Here is a tiny trained network, its code and every weight. The questions are about switching its units off for an input and a target symbol, where a switched-off unit gives its printed mean instead of its output.

import numpy as np


def w(rows, s, z=0):
    codes = np.array(rows[::2]) - 128.0
    scale = np.full(codes.shape[1], s)
    scale[-1] = z or s
    return codes * scale


def norm(h):
    return h / np.sqrt((h * h).mean(-1, keepdims=True) + 1e-5)


def f(y):
    return np.maximum(y, 0)


def softmax(a):
    e = np.exp(a - a.max(-1, keepdims=True))
    return e / e.sum(-1, keepdims=True)


def log_softmax(a):
    a = a - a.max(-1, keepdims=True)
    return a - np.log(np.exp(a).sum(-1, keepdims=True))


def net(x, mask):
    ids = ['βγδζηθπστφψ'.index(c) for c in x.split()]
    T = len(ids)
    res = E[ids] + P[:T]
    u = 0
    for l in range(2):
        r = norm(res)
        for j in range(3):
            rows = slice(2 * j, 2 * j + 2)
            q, k, v = (r @ M[l][rows].T for M in (Q, K, V))
            z = softmax(np.where(np.tri(T) > 0, q @ k.T / 2**0.5, -1e9)) @ v
            o = O[l][rows]
            res = res + np.where(mask[u + j], z, o[:, -1]) @ o[:, :-1]
        u += 3
        y = f(norm(res) @ A[l][:, :-1].T + A[l][:, -1])
        res = res + np.where(mask[u : u + 16], y, B[l][:, -1]) @ B[l][:, :-1]
        u += 16
    return log_softmax(norm(res)[-1] @ U[:, :-1].T + U[:, -1])


Q, K, V, O, A, B = {}, {}, {}, {}, {}, {}
E = w([
[56,154,221,112],'β',
[193,226,149,76],'γ',
[239,47,76,181],'δ',
[46,131,224,88],'ζ',
[136,135,238,213],'η',
[41,117,219,92],'θ',
[46,113,226,91],'π',
[51,141,213,90],'σ',
[50,128,218,95],'τ',
[56,2,128,85],'φ',
[49,112,225,96],'ψ',
],0.0076)
P = w([
[4,211,151,189],'0',
[86,177,179,109],'1',
[131,164,186,98],'2',
[153,135,184,95],'3',
[173,124,189,89],'4',
[180,118,196,101],'5',
[193,111,196,92],'6',
[199,107,200,87],'7',
[205,97,197,77],'8',
[213,95,211,74],'9',
],0.0037)
Q[0] = w([
[147,75,190,73],'L0H1',
[133,108,255,112],'L0H1',
[174,141,55,20],'L0H2',
[192,199,200,101],'L0H2',
[225,75,94,138],'L0H3',
[97,113,72,129],'L0H3',
],0.0071)
K[0] = w([
[156,98,36,128],'L0H1',
[212,77,12,203],'L0H1',
[46,29,118,83],'L0H2',
[168,139,254,205],'L0H2',
[25,168,129,66],'L0H3',
[151,38,97,78],'L0H3',
],0.0061)
V[0] = w([
[186,134,112,169],'L0H1',
[33,152,149,111],'L0H1',
[123,148,185,118],'L0H2',
[45,55,137,154],'L0H2',
[186,173,170,38],'L0H3',
[2,165,139,98],'L0H3',
],0.0077)
O[0] = w([
[205,60,77,137,104],'L0H1',
[43,171,220,88,177],'L0H1',
[127,71,50,92,253],'L0H2',
[191,20,170,182,149],'L0H2',
[172,140,32,135,186],'L0H3',
[2,168,29,195,214],'L0H3',
],0.0055,0.0048)
A[0] = w([
[46,205,96,95,145],'L0N1',
[72,110,148,44,45],'L0N2',
[36,96,136,32,29],'L0N3',
[73,150,136,185,63],'L0N4',
[139,161,59,70,2],'L0N5',
[142,127,146,123,120],'L0N6',
[117,143,111,58,152],'L0N7',
[189,212,146,215,104],'L0N8',
[75,159,89,30,127],'L0N9',
[20,75,210,120,158],'L0N10',
[110,57,220,171,89],'L0N11',
[164,132,2,98,89],'L0N12',
[158,215,204,93,108],'L0N13',
[156,162,144,202,119],'L0N14',
[199,17,195,167,16],'L0N15',
[91,152,126,34,105],'L0N16',
],0.0065,0.0034)
B[0] = w([
[105,108,183,231,186],'L0N1',
[99,183,124,25,163],'L0N2',
[111,162,186,2,179],'L0N3',
[150,201,101,110,155],'L0N4',
[161,58,168,95,137],'L0N5',
[127,107,120,124,134],'L0N6',
[104,83,136,89,161],'L0N7',
[136,147,196,90,168],'L0N8',
[103,122,163,71,177],'L0N9',
[183,200,92,94,255],'L0N10',
[224,110,156,134,198],'L0N11',
[190,135,140,118,146],'L0N12',
[74,35,136,131,173],'L0N13',
[141,177,142,110,158],'L0N14',
[202,51,145,204,163],'L0N15',
[80,146,190,86,169],'L0N16',
],0.0063,0.0074)
Q[1] = w([
[131,123,113,32],'L1H1',
[154,137,67,69],'L1H1',
[129,138,127,132],'L1H2',
[158,177,208,130],'L1H2',
[95,101,13,194],'L1H3',
[154,97,252,2],'L1H3',
],0.0085)
K[1] = w([
[111,34,98,101],'L1H1',
[90,71,22,18],'L1H1',
[139,145,137,110],'L1H2',
[237,166,133,149],'L1H2',
[2,177,77,154],'L1H3',
[203,72,202,64],'L1H3',
],0.0065)
V[1] = w([
[88,6,133,103],'L1H1',
[138,144,110,80],'L1H1',
[179,172,130,254],'L1H2',
[19,75,115,60],'L1H2',
[182,63,172,147],'L1H3',
[146,43,135,113],'L1H3',
],0.0052)
O[1] = w([
[81,245,153,179,4],'L1H1',
[121,126,159,166,154],'L1H1',
[1,78,118,11,150],'L1H2',
[243,167,128,122,33],'L1H2',
[75,198,53,136,193],'L1H3',
[117,206,49,98,91],'L1H3',
],0.0038,0.0019)
A[1] = w([
[103,165,167,123,152],'L1N1',
[113,115,137,157,9],'L1N2',
[21,143,125,114,196],'L1N3',
[129,111,108,121,149],'L1N4',
[132,178,97,81,121],'L1N5',
[96,158,132,247,118],'L1N6',
[87,95,108,83,107],'L1N7',
[96,90,124,136,141],'L1N8',
[96,136,72,246,47],'L1N9',
[168,90,42,165,185],'L1N10',
[155,157,144,127,51],'L1N11',
[149,93,142,151,5],'L1N12',
[7,88,113,113,129],'L1N13',
[145,90,115,147,98],'L1N14',
[81,95,155,92,143],'L1N15',
[94,111,109,133,9],'L1N16',
],0.014,0.003)
B[1] = w([
[118,146,76,118,254],'L1N1',
[138,141,126,122,129],'L1N2',
[132,109,170,119,244],'L1N3',
[122,126,116,114,137],'L1N4',
[134,94,141,166,189],'L1N5',
[73,67,174,135,152],'L1N6',
[94,167,124,158,177],'L1N7',
[134,80,120,132,137],'L1N8',
[164,147,109,250,132],'L1N9',
[88,145,73,92,167],'L1N10',
[107,111,122,139,154],'L1N11',
[159,123,135,107,155],'L1N12',
[54,77,153,146,197],'L1N13',
[135,145,123,101,154],'L1N14',
[141,156,109,149,241],'L1N15',
[119,132,120,129,128],'L1N16',
],0.016,0.0065)
U = w([
[24,88,189,122,250],'β',
[120,252,106,95,215],'γ',
[222,93,201,83,225],'δ',
[132,124,131,150,3],'ζ',
[124,80,78,111,87],'η',
[128,129,132,160,25],'θ',
[128,121,122,156,32],'π',
[131,134,134,157,8],'σ',
[126,125,130,160,17],'τ',
[133,112,112,155,46],'φ',
[130,118,119,161,47],'ψ',
],0.011,0.0043)

Each question gives the input, a string of symbols that net reads in full, and the target symbol t.
The units are the heads (2 rows each of Q, K, V and O) and the neurons (one row each of A and B). Each row of codes is followed by its name. A weight is (code - 128) times the scale printed after its matrix; where a second scale follows, it is the last column's (O, A, B and U).
mask holds one flag per unit, layer by layer, with each layer's heads first. A switched-off unit (its flag False) gives its mean, the last column of its rows in O or B, instead of its output. The means were averaged over made-up inputs and are rounded, as every weight is.
A unit's drop is (log p(t) with every unit on - log p(t) with that unit switched off) / (log p(t) with every unit on - log p(t) with every unit switched off).
The circuit of an input: a set's keep is (log p(t) with only the set's units on - log p(t) with every unit switched off) / (log p(t) with every unit on - log p(t) with every unit switched off). Starting from the 12 units with the biggest drops (on a tie, the unit counted first), units are removed one at a time, each time the one whose removal leaves the highest keep (on an exact tie, the one counted first), for as long as the keep stays at least 0.8.
circuit, biggest first: the units of the circuit, biggest drop first
k most important neurons: the k neurons with the biggest drops, biggest first
k most important neurons of layer l: the k neurons of layer l with the biggest drops, biggest first
which heads matter: for each layer, one digit per head in row order, 1 if its drop is at least 0.15 and else 0, layers parted by /
input δ η η γ π, target η: which heads matter => 101 / 000
input γ η ζ η η φ β ψ η φ, target γ: 2 most important neurons of layer 0 => [L0N13; L0N10]
input γ γ φ π γ η η η, target δ: which heads matter => 001 / 000
input φ σ β π φ ψ η θ π θ, target γ: which heads matter => 010 / 010
input π η ψ φ γ φ π ψ η, target γ: 2 most important neurons => [L1N13; L1N3]
input η γ η η δ τ, target η: circuit, biggest first => [L0H1]
input η γ η π η γ ψ ζ γ, target δ: 3 most important neurons => [L1N1; L1N13; L0N12]
input ψ σ π η ψ ζ π, target γ: circuit, biggest first => [L0N10; L1N13]
input η δ η γ ψ, target η: 2 most important neurons => [L1N10; L0N15]
input β η φ φ σ δ γ η η φ, target η: circuit, biggest first => [L0H1; L1N3]
input γ θ η γ ψ γ γ φ η, target γ: which heads matter => 111 / 000
input π β γ θ ψ φ ψ, target γ: which heads matter => 000 / 010
input η η δ ψ, target η: 2 most important neurons of layer 1 => [L1N10; L1N3]
input γ β η γ ψ δ, target γ: most important neuron of layer 0 => [L0N1]
input φ δ η γ γ τ, target γ: which heads matter => 110 / 001
input η η φ φ φ β β η γ, target β: 2 most important neurons => [L0N11; L0N10]
input β φ φ, target γ: which heads matter => 111 / 010
input φ ζ γ η η φ π η φ, target δ: 2 most important neurons of layer 0 => [L0N15; L0N10]
input θ ζ η π φ γ σ σ θ, target γ: which heads matter => 000 / 010
input η δ β σ ψ η η γ, target η: which heads matter => 100 / 000
input φ ψ φ π ψ, target γ: 4 most important neurons => [L0N10; L1N13; L1N1; L1N6]
input η η ψ ψ η σ η γ, target β: most important neuron => [L0N10]
